Below is a small trained network, with its code and all its weights. Each question gives an input and a target symbol and asks what happens when units are switched off, that is, made to give their printed mean instead of their output.

import numpy as np


def w(rows, s, z=0):
    codes = np.array(rows[::2]) - 128.0
    scale = np.full(codes.shape[1], s)
    scale[-1] = z or s
    return codes * scale


def f(y):
    return np.maximum(y, 0)


def softmax(a):
    e = np.exp(a - a.max(-1, keepdims=True))
    return e / e.sum(-1, keepdims=True)


def log_softmax(a):
    a = a - a.max(-1, keepdims=True)
    return a - np.log(np.exp(a).sum(-1, keepdims=True))


def net(x, mask):
    ids = ['Δαελμξτ'.index(c) for c in x.split()]
    T = len(ids)
    res = E[ids] + P[:T]
    r = res
    for j in range(2):
        rows = slice(4 * j, 4 * j + 4)
        q, k, v = (r @ M[0][rows].T for M in (Q, K, V))
        z = softmax(np.where(np.tri(T) > 0, q @ k.T / 4**0.5, -1e9)) @ v
        o = O[0][rows]
        res = res + np.where(mask[j], z, o[:, -1]) @ o[:, :-1]
    y = f(res @ A[0][:, :-1].T + A[0][:, -1])
    res = res + np.where(mask[2:18], y, B[0][:, -1]) @ B[0][:, :-1]
    return log_softmax(res[-1] @ U[:, :-1].T + U[:, -1])


Q, K, V, O, A, B = {}, {}, {}, {}, {}, {}
E = w([
[61,78,148,18,107,111,159,165,141,178,232],'Δ',
[102,50,207,175,100,151,97,176,100,215,179],'α',
[75,94,203,126,155,49,104,222,129,177,90],'ε',
[73,47,160,170,43,92,110,146,180,96,189],'λ',
[165,59,52,135,101,43,112,182,139,131,56],'μ',
[174,116,71,66,6,165,120,134,38,94,132],'ξ',
[74,131,167,133,94,147,104,167,37,55,82],'τ',
],0.012)
P = w([
[172,131,184,158,85,117,254,197,132,138,165],'0',
[152,163,144,147,102,155,193,181,173,135,133],'1',
[148,91,161,175,123,94,216,150,87,114,157],'2',
[123,148,120,137,90,148,146,188,154,145,135],'3',
[121,78,137,161,120,84,176,123,72,114,145],'4',
[119,135,112,117,94,142,115,162,149,147,123],'5',
[98,57,120,136,136,91,148,107,65,98,133],'6',
[104,128,111,108,94,138,87,138,143,146,110],'7',
[72,65,101,132,137,96,122,81,58,111,113],'8',
[90,118,96,90,101,142,65,126,139,149,93],'9',
[70,54,95,105,148,97,92,57,56,107,113],'10',
[82,117,89,74,107,136,39,109,136,156,98],'11',
[66,45,102,86,134,91,65,26,60,95,100],'12',
[68,70,86,71,102,117,34,93,108,140,98],'13',
],0.013)
Q[0] = w([
[173,254,139,138,122,188,145,111,161,143,129],'head 0',
[154,149,152,162,238,120,182,26,104,100,143],'head 0',
[80,103,187,135,125,147,125,154,176,155,154],'head 0',
[183,205,129,145,179,147,145,147,221,123,81],'head 0',
[148,198,109,128,74,187,120,193,213,119,110],'head 1',
[41,35,144,43,63,137,77,237,92,195,114],'head 1',
[174,164,165,175,194,175,130,143,147,170,88],'head 1',
[121,93,154,145,61,106,65,156,133,136,87],'head 1',
],0.015)
K[0] = w([
[138,129,158,163,143,112,225,162,120,111,125],'head 0',
[152,121,142,148,124,116,186,159,177,170,180],'head 0',
[155,128,107,104,135,86,110,125,110,136,97],'head 0',
[164,139,126,162,112,141,249,136,108,115,146],'head 0',
[137,116,146,201,132,125,174,132,82,67,98],'head 1',
[97,98,104,135,102,126,8,95,133,100,108],'head 1',
[153,128,112,141,91,105,223,151,145,91,163],'head 1',
[100,142,99,111,138,165,74,99,130,56,94],'head 1',
],0.018)
V[0] = w([
[196,134,88,140,77,229,147,104,75,101,138],'head 0',
[175,59,15,124,144,81,102,110,177,205,91],'head 0',
[183,173,78,102,114,136,170,140,67,88,98],'head 0',
[158,167,115,193,128,49,124,176,124,81,29],'head 0',
[150,86,127,254,107,132,68,125,125,126,101],'head 1',
[68,198,173,78,147,119,166,153,110,106,126],'head 1',
[124,136,152,138,215,179,88,143,49,212,96],'head 1',
[114,142,156,179,145,163,106,144,115,120,99],'head 1',
],0.0081)
O[0] = w([
[5,144,181,93,127,80,151,35,62,171,56,122],'head 0',
[138,201,194,156,26,121,191,205,212,88,115,2],'head 0',
[23,103,144,106,60,111,106,101,188,156,37,121],'head 0',
[120,135,189,37,95,122,43,185,244,49,65,165],'head 0',
[154,169,240,46,247,146,155,100,127,122,134,183],'head 1',
[121,35,44,124,72,223,69,154,134,124,135,175],'head 1',
[147,37,160,150,125,200,254,199,151,159,93,39],'head 1',
[161,44,193,103,172,134,145,146,138,123,133,156],'head 1',
],0.0067,0.0041)
A[0] = w([
[92,148,154,97,195,127,121,142,139,118,129,52],'neuron 0',
[107,190,153,129,103,115,134,120,146,141,108,124],'neuron 1',
[173,137,107,96,109,128,104,98,110,147,106,32],'neuron 2',
[92,171,133,145,110,113,160,100,122,155,110,2],'neuron 3',
[98,116,97,147,176,126,112,84,104,159,121,67],'neuron 4',
[198,111,127,126,153,149,101,126,126,109,153,176],'neuron 5',
[123,121,145,135,102,130,125,101,122,101,148,92],'neuron 6',
[152,108,161,153,151,128,252,121,102,142,114,138],'neuron 7',
[117,123,165,98,134,106,125,128,156,128,121,21],'neuron 8',
[143,164,120,127,154,131,95,116,131,127,146,153],'neuron 9',
[102,110,150,129,111,153,169,137,154,133,90,74],'neuron 10',
[121,121,117,128,146,121,184,128,122,151,149,97],'neuron 11',
[157,157,164,119,126,133,142,140,153,107,115,50],'neuron 12',
[190,97,119,125,137,187,157,177,155,100,128,45],'neuron 13',
[133,95,128,143,94,149,142,116,130,122,107,57],'neuron 14',
[154,119,100,118,138,111,119,141,146,117,115,55],'neuron 15',
],0.011,0.0027)
B[0] = w([
[184,110,71,143,66,135,149,95,115,162,120,188],'neuron 0',
[149,154,125,168,94,125,235,150,119,195,114,197],'neuron 1',
[86,119,179,113,194,150,129,174,198,125,143,156],'neuron 2',
[150,193,118,202,178,100,183,122,130,184,145,163],'neuron 3',
[176,165,155,108,51,117,124,193,197,82,142,254],'neuron 4',
[61,178,104,119,194,81,137,105,188,168,122,209],'neuron 5',
[122,127,115,126,174,149,144,148,145,168,98,185],'neuron 6',
[190,109,127,201,139,191,134,32,182,125,59,163],'neuron 7',
[159,105,100,139,94,176,163,115,81,114,107,188],'neuron 8',
[175,170,157,98,150,98,111,102,122,135,138,171],'neuron 9',
[146,148,104,103,146,112,73,101,100,120,168,164],'neuron 10',
[163,97,128,137,113,180,99,113,151,117,86,165],'neuron 11',
[204,96,134,123,117,180,141,117,135,87,197,168],'neuron 12',
[2,206,110,126,175,142,208,210,125,135,120,165],'neuron 13',
[125,165,149,94,152,102,113,151,174,154,135,175],'neuron 14',
[123,111,176,114,154,145,107,83,83,113,144,149],'neuron 15',
],0.0062,0.0054)
U = w([
[177,104,4,195,81,150,135,166,74,133,160,26],'Δ',
[195,116,103,163,187,205,192,75,152,129,93,123],'α',
[78,148,82,134,198,168,171,221,163,121,141,18],'ε',
[195,204,131,102,218,80,67,96,103,122,206,159],'λ',
[232,143,183,115,46,140,178,186,150,76,125,89],'μ',
[77,174,104,143,109,93,186,93,118,211,67,61],'ξ',
[104,14,132,46,115,161,38,136,115,128,58,252],'τ',
],0.0032,0.0026)

Each question gives the input, a string of symbols that net reads in full, and the target symbol t.
The units are the heads (4 rows each of Q, K, V and O) and the neurons (one row each of A and B). Each row of codes is followed by its name. A weight is (code - 128) times the scale printed after its matrix; where a second scale follows, it is the last column's (O, A, B and U).
mask holds one flag per unit, heads first, then neurons. A switched-off unit (its flag False) gives its mean, the last column of its rows in O or B, instead of its output. The means were averaged over made-up inputs and are rounded, as every weight is.
A unit's drop is (log p(t) with every unit on - log p(t) with that unit switched off) / (log p(t) with every unit on - log p(t) with every unit switched off).
The circuit of an input: a set's keep is (log p(t) with only the set's units on - log p(t) with every unit switched off) / (log p(t) with every unit on - log p(t) with every unit switched off). Starting from the 12 units with the biggest drops (on a tie, the unit counted first), units are removed one at a time, each time the one whose removal leaves the highest keep (on an exact tie, the one counted first), for as long as the keep stays at least 0.8.
circuit, biggest first: the units of the circuit, biggest drop first
unit that matters most: the unit with the biggest drop
top k neurons: the k neurons with the biggest drops, biggest first
which heads matter: for each layer, one digit per head in row order, 1 if its drop is at least 0.15 and else 0, layers parted by /
drop of u: that unit's drop, to one decimal
input τ λ λ α α Δ τ α λ, target α: which heads matter -> 11
input ε τ λ Δ μ ε Δ, target ε: circuit, biggest first -> (head 0; neuron 13; head 1)
input ξ τ Δ ξ, target τ: which heads matter -> 10
input τ ε Δ λ Δ α τ μ ξ λ τ λ ε, target λ: circuit, biggest first -> (head 0; head 1)
input λ Δ μ ε ξ ξ τ ε τ ξ μ Δ λ λ, target λ: circuit, biggest first -> (head 1; head 0)
input τ Δ ξ Δ τ ξ τ α μ, target α: circuit, biggest first -> (head 1; neuron 7; head 0)
input α α τ Δ λ, target Δ: circuit, biggest first -> (head 1; head 0)
input τ μ λ ξ ε, target ξ: circuit, biggest first -> (head 0; neuron 3)
input α τ ε, target τ: circuit, biggest first -> (head 0; head 1)
input μ λ λ τ τ τ ε μ τ λ τ Δ τ, target Δ: circuit, biggest first -> (head 0; head 1)
input Δ μ Δ Δ τ, target Δ: unit that matters most -> head 1
input τ α α ξ α λ λ Δ μ τ τ α λ, target α: circuit, biggest first -> (head 1; head 0; neuron 7)
input τ τ μ λ τ ξ ξ α Δ, target α: top 2 neurons -> (neuron 7; neuron 11)
input μ τ τ μ ξ τ τ α λ μ Δ, target μ: circuit, biggest first -> (head 0)
input μ ε λ τ τ μ α τ Δ ξ Δ λ, target ξ: circuit, biggest first -> (head 0; head 1; neuron 1)
input τ ξ ε Δ, target ξ: top 2 neurons -> (neuron 3; neuron 1)
input τ Δ τ Δ ε ε ξ, target ε: top 2 neurons -> (neuron 13; neuron 5)
input α ε μ, target ε: drop of neuron 13 -> 0.7
input λ ε ε ξ, target ξ: drop of head 0 -> 0.9
input Δ Δ λ λ μ, target λ: drop of head 1 -> 0.7
input Δ λ λ Δ Δ τ τ α τ ξ α Δ α Δ, target α: drop of neuron 7 -> 0.4
input τ τ τ ε τ τ τ ξ λ, target ξ: top neuron -> (neuron 3)
input ε ξ λ μ, target ξ: top 2 neurons -> (neuron 1; neuron 3)
